Below are the code and all the weights of a small trained network. Each question names an input and a target symbol and asks about switching units off, where a switched-off unit gives its printed mean instead of its output.

import numpy as np


def w(rows, s, z=0):
    codes = np.array(rows[::2]) - 128.0
    scale = np.full(codes.shape[1], s)
    scale[-1] = z or s
    return codes * scale


def norm(h):
    return h / np.sqrt((h * h).mean(-1, keepdims=True) + 1e-5)


def softmax(a):
    e = np.exp(a - a.max(-1, keepdims=True))
    return e / e.sum(-1, keepdims=True)


def log_softmax(a):
    a = a - a.max(-1, keepdims=True)
    return a - np.log(np.exp(a).sum(-1, keepdims=True))


def net(x, mask):
    ids = ['αγδεζηθλμξπτφω'.index(c) for c in x.split()]
    T = len(ids)
    res = E[ids] + P[:T]
    u = 0
    for l in range(3):
        r = norm(res)
        for j in range(2):
            rows = slice(4 * j, 4 * j + 4)
            q, k, v = (r @ M[l][rows].T for M in (Q, K, V))
            z = softmax(np.where(np.tri(T) > 0, q @ k.T / 4**0.5, -1e9)) @ v
            o = O[l][rows]
            res = res + np.where(mask[u + j], z, o[:, -1]) @ o[:, :-1]
        u += 2
    return log_softmax(norm(res)[-1] @ U[:, :-1].T + U[:, -1])


Q, K, V, O = {}, {}, {}, {}
E = w([
[202,126,235],'α',
[253,132,106],'γ',
[63,127,189],'δ',
[109,113,193],'ε',
[193,129,53],'ζ',
[197,127,237],'η',
[152,127,43],'θ',
[125,116,210],'λ',
[226,133,71],'μ',
[64,124,107],'ξ',
[95,120,210],'π',
[194,133,46],'τ',
[145,128,245],'φ',
[58,124,119],'ω',
],0.0064)
P = w([
[118,69,117],'0',
[105,145,123],'1',
[154,100,221],'2',
[108,155,122],'3',
[252,89,68],'4',
[108,165,122],'5',
[254,79,103],'6',
[107,177,122],'7',
[247,78,63],'8',
[108,201,120],'9',
[250,69,41],'10',
[96,200,132],'11',
],0.0094)
Q[0] = w([
[146,82,121],'L0H1',
[116,181,133],'L0H1',
[154,1,121],'L0H1',
[129,116,129],'L0H1',
[112,133,134],'L0H2',
[123,129,114],'L0H2',
[129,128,115],'L0H2',
[122,130,144],'L0H2',
],0.042)
K[0] = w([
[126,202,137],'L0H1',
[124,4,126],'L0H1',
[124,251,132],'L0H1',
[132,165,119],'L0H1',
[127,111,106],'L0H2',
[115,143,130],'L0H2',
[120,155,139],'L0H2',
[128,105,99],'L0H2',
],0.033)
V[0] = w([
[63,123,38],'L0H1',
[50,128,72],'L0H1',
[91,102,173],'L0H1',
[2,99,117],'L0H1',
[140,85,179],'L0H2',
[92,152,136],'L0H2',
[133,183,135],'L0H2',
[128,118,96],'L0H2',
],0.018)
O[0] = w([
[236,170,130,64],'L0H1',
[250,157,151,63],'L0H1',
[139,75,148,165],'L0H1',
[224,94,131,99],'L0H1',
[119,153,118,253],'L0H2',
[137,132,155,64],'L0H2',
[116,97,148,100],'L0H2',
[143,115,113,92],'L0H2',
],0.017,0.004)
Q[1] = w([
[12,127,122],'L1H1',
[48,68,121],'L1H1',
[249,163,148],'L1H1',
[91,155,69],'L1H1',
[41,117,178],'L1H2',
[194,181,107],'L1H2',
[208,139,165],'L1H2',
[236,136,156],'L1H2',
],0.015)
K[1] = w([
[31,127,119],'L1H1',
[57,106,131],'L1H1',
[192,128,134],'L1H1',
[103,179,111],'L1H1',
[100,65,104],'L1H2',
[157,204,127],'L1H2',
[192,151,152],'L1H2',
[250,145,172],'L1H2',
],0.015)
V[1] = w([
[120,86,73],'L1H1',
[250,151,129],'L1H1',
[235,100,147],'L1H1',
[58,148,246],'L1H1',
[193,153,39],'L1H2',
[87,174,156],'L1H2',
[2,54,81],'L1H2',
[182,154,90],'L1H2',
],0.0087)
O[1] = w([
[153,165,183,183],'L1H1',
[49,86,231,39],'L1H1',
[46,90,168,64],'L1H1',
[229,33,2,100],'L1H1',
[85,158,202,126],'L1H2',
[187,89,124,120],'L1H2',
[245,141,87,250],'L1H2',
[88,120,140,106],'L1H2',
],0.0084,0.0013)
Q[2] = w([
[242,64,245],'L2H1',
[158,125,152],'L2H1',
[203,99,200],'L2H1',
[220,150,106],'L2H1',
[211,103,117],'L2H2',
[100,239,80],'L2H2',
[146,64,139],'L2H2',
[90,67,78],'L2H2',
],0.012)
K[2] = w([
[221,142,242],'L2H1',
[243,172,111],'L2H1',
[247,155,255],'L2H1',
[245,111,94],'L2H1',
[187,75,109],'L2H2',
[137,253,90],'L2H2',
[109,57,98],'L2H2',
[82,84,28],'L2H2',
],0.0087)
V[2] = w([
[154,143,201],'L2H1',
[203,135,148],'L2H1',
[187,125,158],'L2H1',
[220,242,161],'L2H1',
[188,87,87],'L2H2',
[166,50,247],'L2H2',
[254,130,118],'L2H2',
[125,136,85],'L2H2',
],0.0078)
O[2] = w([
[158,147,57,65],'L2H1',
[111,158,34,44],'L2H1',
[113,140,51,55],'L2H1',
[222,173,2,15],'L2H1',
[173,102,78,83],'L2H2',
[98,134,95,54],'L2H2',
[183,135,38,4],'L2H2',
[163,137,167,145],'L2H2',
],0.0063,0.0015)
U = w([
[60,94,128,36],'α',
[53,216,64,143],'γ',
[187,51,209,102],'δ',
[90,92,200,178],'ε',
[89,190,186,116],'ζ',
[67,91,128,65],'η',
[169,253,165,167],'θ',
[209,103,47,46],'λ',
[172,231,54,11],'μ',
[186,149,138,235],'ξ',
[96,79,192,78],'π',
[89,200,185,125],'τ',
[128,10,75,35],'φ',
[206,142,141,250],'ω',
],0.017,0.0026)

Each question gives the input, a string of symbols that net reads in full, and the target symbol t.
The units are the heads (4 rows each of Q, K, V and O). Each row of codes is followed by its name. A weight is (code - 128) times the scale printed after its matrix; where a second scale follows, it is the last column's (O and U).
mask holds one flag per head, layer by layer. A switched-off head (its flag False) gives its mean, the last column of its rows in O, instead of its output. The means were averaged over made-up inputs and are rounded, as every weight is.
A unit's drop is (log p(t) with every unit on - log p(t) with that unit switched off) / (log p(t) with every unit on - log p(t) with every unit switched off).
The circuit of an input: a set's keep is (log p(t) with only the set's units on - log p(t) with every unit switched off) / (log p(t) with every unit on - log p(t) with every unit switched off). Starting from all 6 units, units are removed one at a time, each time the one whose removal leaves the highest keep (on an exact tie, the one counted first), for as long as the keep stays at least 0.8.
circuit, biggest first: the units of the circuit, biggest drop first
unit that matters most: the unit with the biggest drop
which heads matter: for each layer, one digit per head in row order, 1 if its drop is at least 0.15 and else 0, layers parted by /
drop of u: that unit's drop, to one decimal
input φ θ μ φ ε ε ξ, target ε: circuit, biggest first : L0H1; L1H2; L1H1
input γ φ π γ ε δ γ, target δ: circuit, biggest first : L0H1; L1H1
input λ α ζ φ γ ε ζ φ λ τ, target λ: circuit, biggest first : L1H1
input γ φ γ, target φ: circuit, biggest first : L0H1; L1H1
input ω φ γ μ λ λ, target ω: which heads matter : 10 / 00 / 00
input α α θ γ π ω γ φ φ, target φ: circuit, biggest first : L0H1; L1H1; L1H2; L2H1
input γ λ τ γ ω ε γ ω ζ μ α, target μ: which heads matter : 00 / 10 / 00
input ω φ γ ζ ω τ λ, target τ: circuit, biggest first : L0H1; L1H1
input γ π δ ω ε η, target γ: circuit, biggest first : L0H1; L1H1
input γ φ θ α δ φ α, target φ: circuit, biggest first : L0H1; L1H1
input φ γ τ π γ μ φ γ α τ, target φ: which heads matter : 10 / 11 / 00
input δ δ μ γ ω δ θ, target δ: which heads matter : 10 / 11 / 00
input ε θ φ θ δ λ φ, target λ: which heads matter : 00 / 01 / 00
input μ γ π δ π δ, target μ: circuit, biggest first : L1H2
input π γ γ δ φ ζ α ε φ, target ε: circuit, biggest first : L0H1; L1H1; L1H2
input φ τ ω ξ φ ε γ μ φ γ, target φ: circuit, biggest first : L0H1; L1H2
input ε γ ω ε λ ε θ γ ω γ ξ η, target ε: circuit, biggest first : L0H1; L1H1; L1H2
input γ δ γ ξ φ δ, target γ: drop of L0H1 : 2.7
input φ φ π ζ ξ θ, target φ: drop of L2H2 : 0.0
input δ φ φ φ φ θ τ μ, target δ: unit that matters most : L0H1
input ε ω θ φ η γ, target ε: drop of L0H1 : 1.8
